Below is a small trained network, with its code and all its weights. Each question gives an input and a class and asks what happens when units are switched off, that is, made to give their printed mean instead of their output.

import numpy as np


def w(rows, s, z=0):
    codes = np.array(rows[::2]) - 128.0
    scale = np.full(codes.shape[1], s)
    scale[-1] = z or s
    return codes * scale


def norm(h):
    return h / np.sqrt((h * h).mean(-1, keepdims=True) + 1e-5)


def f(y):
    return np.maximum(y, 0)


def log_softmax(a):
    a = a - a.max(-1, keepdims=True)
    return a - np.log(np.exp(a).sum(-1, keepdims=True))


def net(x, mask):
    res = np.array(x, float).reshape(1, 3) / 4 @ E
    u = 0
    for l in range(2):
        y = f(norm(res) @ A[l][:, :-1].T + A[l][:, -1])
        res = res + np.where(mask[u : u + 15], y, B[l][:, -1]) @ B[l][:, :-1]
        u += 15
    return log_softmax(norm(res)[-1] @ U[:, :-1].T + U[:, -1])


A, B = {}, {}
E = w([
[132,150,138,131,114,144,104,9],'x0',
[95,96,125,146,104,90,61,134],'x1',
[101,60,134,76,73,133,160,108],'x2',
],0.0013)
A[0] = w([
[139,127,121,53,106,111,111,50,119],'L0N1',
[173,180,141,109,141,180,195,62,95],'L0N2',
[89,119,152,178,75,79,43,69,96],'L0N3',
[113,127,152,196,164,94,45,145,94],'L0N4',
[26,78,144,190,90,40,52,145,73],'L0N5',
[123,127,82,117,101,54,61,45,116],'L0N6',
[69,22,206,60,68,155,132,100,98],'L0N7',
[170,195,110,117,177,171,254,112,92],'L0N8',
[169,205,196,199,217,176,119,139,67],'L0N9',
[188,206,116,161,102,149,97,43,98],'L0N10',
[155,109,125,113,132,134,105,128,90],'L0N11',
[123,99,68,139,137,18,106,232,134],'L0N12',
[156,147,144,140,150,140,226,118,8],'L0N13',
[87,61,184,42,76,213,185,113,58],'L0N14',
[166,197,138,224,207,157,53,139,102],'L0N15',
],0.0018,0.0015)
B[0] = w([
[67,116,173,201,155,140,181,162,189],'L0N1',
[157,74,136,70,158,169,48,182,206],'L0N2',
[209,94,134,38,169,179,95,144,205],'L0N3',
[181,135,77,36,71,134,145,117,189],'L0N4',
[249,134,97,27,156,169,108,116,213],'L0N5',
[78,93,172,177,186,179,171,189,204],'L0N6',
[146,242,62,167,128,62,131,119,220],'L0N7',
[178,89,118,57,131,158,4,173,231],'L0N8',
[118,144,83,93,38,67,172,78,222],'L0N9',
[67,79,158,198,164,157,206,168,214],'L0N10',
[153,154,119,131,129,134,121,135,128],'L0N11',
[68,104,219,182,160,207,166,63,249],'L0N12',
[183,122,100,29,159,175,28,189,152],'L0N13',
[160,229,72,161,102,45,134,107,200],'L0N14',
[79,147,102,96,11,56,181,68,244],'L0N15',
],0.0019,0.0017)
A[1] = w([
[67,101,217,245,164,199,141,76,105],'L1N1',
[164,227,109,204,163,109,95,109,43],'L1N2',
[152,109,99,136,139,128,86,181,114],'L1N3',
[115,103,102,94,68,71,186,98,3],'L1N4',
[139,112,123,137,152,95,7,134,67],'L1N5',
[128,156,108,112,80,140,165,32,192],'L1N6',
[96,65,138,106,113,73,22,133,66],'L1N7',
[121,98,132,167,185,156,237,239,128],'L1N8',
[150,59,121,99,102,102,27,124,49],'L1N9',
[83,79,164,146,94,82,173,203,114],'L1N10',
[112,196,82,129,61,6,157,110,56],'L1N11',
[103,161,69,113,51,24,171,100,35],'L1N12',
[145,99,168,142,139,177,115,91,112],'L1N13',
[129,201,135,160,183,95,95,145,45],'L1N14',
[146,231,105,192,152,48,110,141,71],'L1N15',
],0.0019,0.0012)
B[1] = w([
[43,137,209,194,179,153,94,122,195],'L1N1',
[117,4,89,118,73,46,194,177,158],'L1N2',
[122,151,131,121,94,153,136,47,170],'L1N3',
[169,93,70,173,123,46,157,153,164],'L1N4',
[172,175,126,56,135,181,157,151,154],'L1N5',
[88,97,140,180,133,89,102,237,253],'L1N6',
[196,192,100,74,159,171,152,136,162],'L1N7',
[66,119,190,197,137,145,29,3,246],'L1N8',
[180,214,107,80,159,187,170,182,171],'L1N9',
[102,186,160,193,157,138,104,51,195],'L1N10',
[161,32,39,136,75,24,217,120,211],'L1N11',
[154,86,62,157,117,29,199,122,203],'L1N12',
[108,142,137,160,106,102,119,218,169],'L1N13',
[133,34,102,100,74,105,159,104,139],'L1N14',
[121,16,91,96,58,74,192,88,171],'L1N15',
],0.0021,0.0017)
U = w([
[133,81,53,144,64,1,209,128,218],'0',
[31,126,237,223,172,170,98,101,161],'1',
[222,167,112,1,152,205,89,175,1],'2',
],0.0076,0.00072)

Each question gives the input, the list of numbers given to net, and the class t.
The units are the neurons (one row each of A and B). Each row of codes is followed by its name. A weight is (code - 128) times the scale printed after its matrix; where a second scale follows, it is the last column's (A, B and U).
mask holds one flag per neuron, layer by layer. A switched-off neuron (its flag False) gives its mean, the last column of its row in B, instead of its output. The means were averaged over made-up inputs and are rounded, as every weight is.
A unit's drop is (log p(t) with every unit on - log p(t) with that unit switched off) / (log p(t) with every unit on - log p(t) with every unit switched off).
The circuit of an input: a set's keep is (log p(t) with only the set's units on - log p(t) with every unit switched off) / (log p(t) with every unit on - log p(t) with every unit switched off). Starting from the 12 units with the biggest drops (on a tie, the unit counted first), units are removed one at a time, each time the one whose removal leaves the highest keep (on an exact tie, the one counted first), for as long as the keep stays at least 0.8.
circuit, biggest first: the units of the circuit, biggest drop first
most important unit: the unit with the biggest drop
k most important neurons: the k neurons with the biggest drops, biggest first
top k neurons in layer l: the k neurons of layer l with the biggest drops, biggest first
drop when u is switched off: that unit's drop, to one decimal
input [-8,-2,-7], class 1: circuit, biggest first -> [L1N8]
input [8,-3,6], class 1: 3 most important neurons -> [L0N15, L0N9, L0N1]
input [7,-4,6], class 1: top 2 neurons in layer 1 -> [L1N11, L1N1]
input [3,-2,-4], class 0: 2 most important neurons -> [L0N15, L0N9]
input [8,0,-8], class 0: circuit, biggest first -> [L1N2, L1N15]
input [6,-1,5], class 1: top 2 neurons in layer 0 -> [L0N1, L0N15]
input [1,-6,-6], class 0: 3 most important neurons -> [L0N9, L0N15, L0N3]
input [-5,-5,2], class 1: top 4 neurons in layer 0 -> [L0N5, L0N3, L0N4, L0N2]
input [6,7,-5], class 2: top 3 neurons in layer 0 -> [L0N3, L0N12, L0N4]
input [1,2,0], class 2: 2 most important neurons -> [L0N5, L0N3]
input [-6,3,5], class 1: top 3 neurons in layer 0 -> [L0N12, L0N15, L0N9]
input [6,-5,5], class 1: 3 most important neurons -> [L0N15, L0N1, L0N9]
input [4,8,6], class 2: top 2 neurons in layer 0 -> [L0N3, L0N15]
input [-8,-4,6], class 1: top neuron in layer 0 -> [L0N15]
input [7,8,4], class 2: top 4 neurons in layer 0 -> [L0N3, L0N12, L0N5, L0N7]
input [5,-8,3], class 2: 2 most important neurons -> [L0N12, L0N8]
input [7,8,2], class 2: 2 most important neurons -> [L0N3, L0N12]
input [-4,-3,3], class 1: 3 most important neurons -> [L0N15, L0N9, L1N8]
input [4,-3,0], class 1: drop when L0N10 is switched off -> 0.4
input [-4,7,1], class 2: most important unit -> L0N5
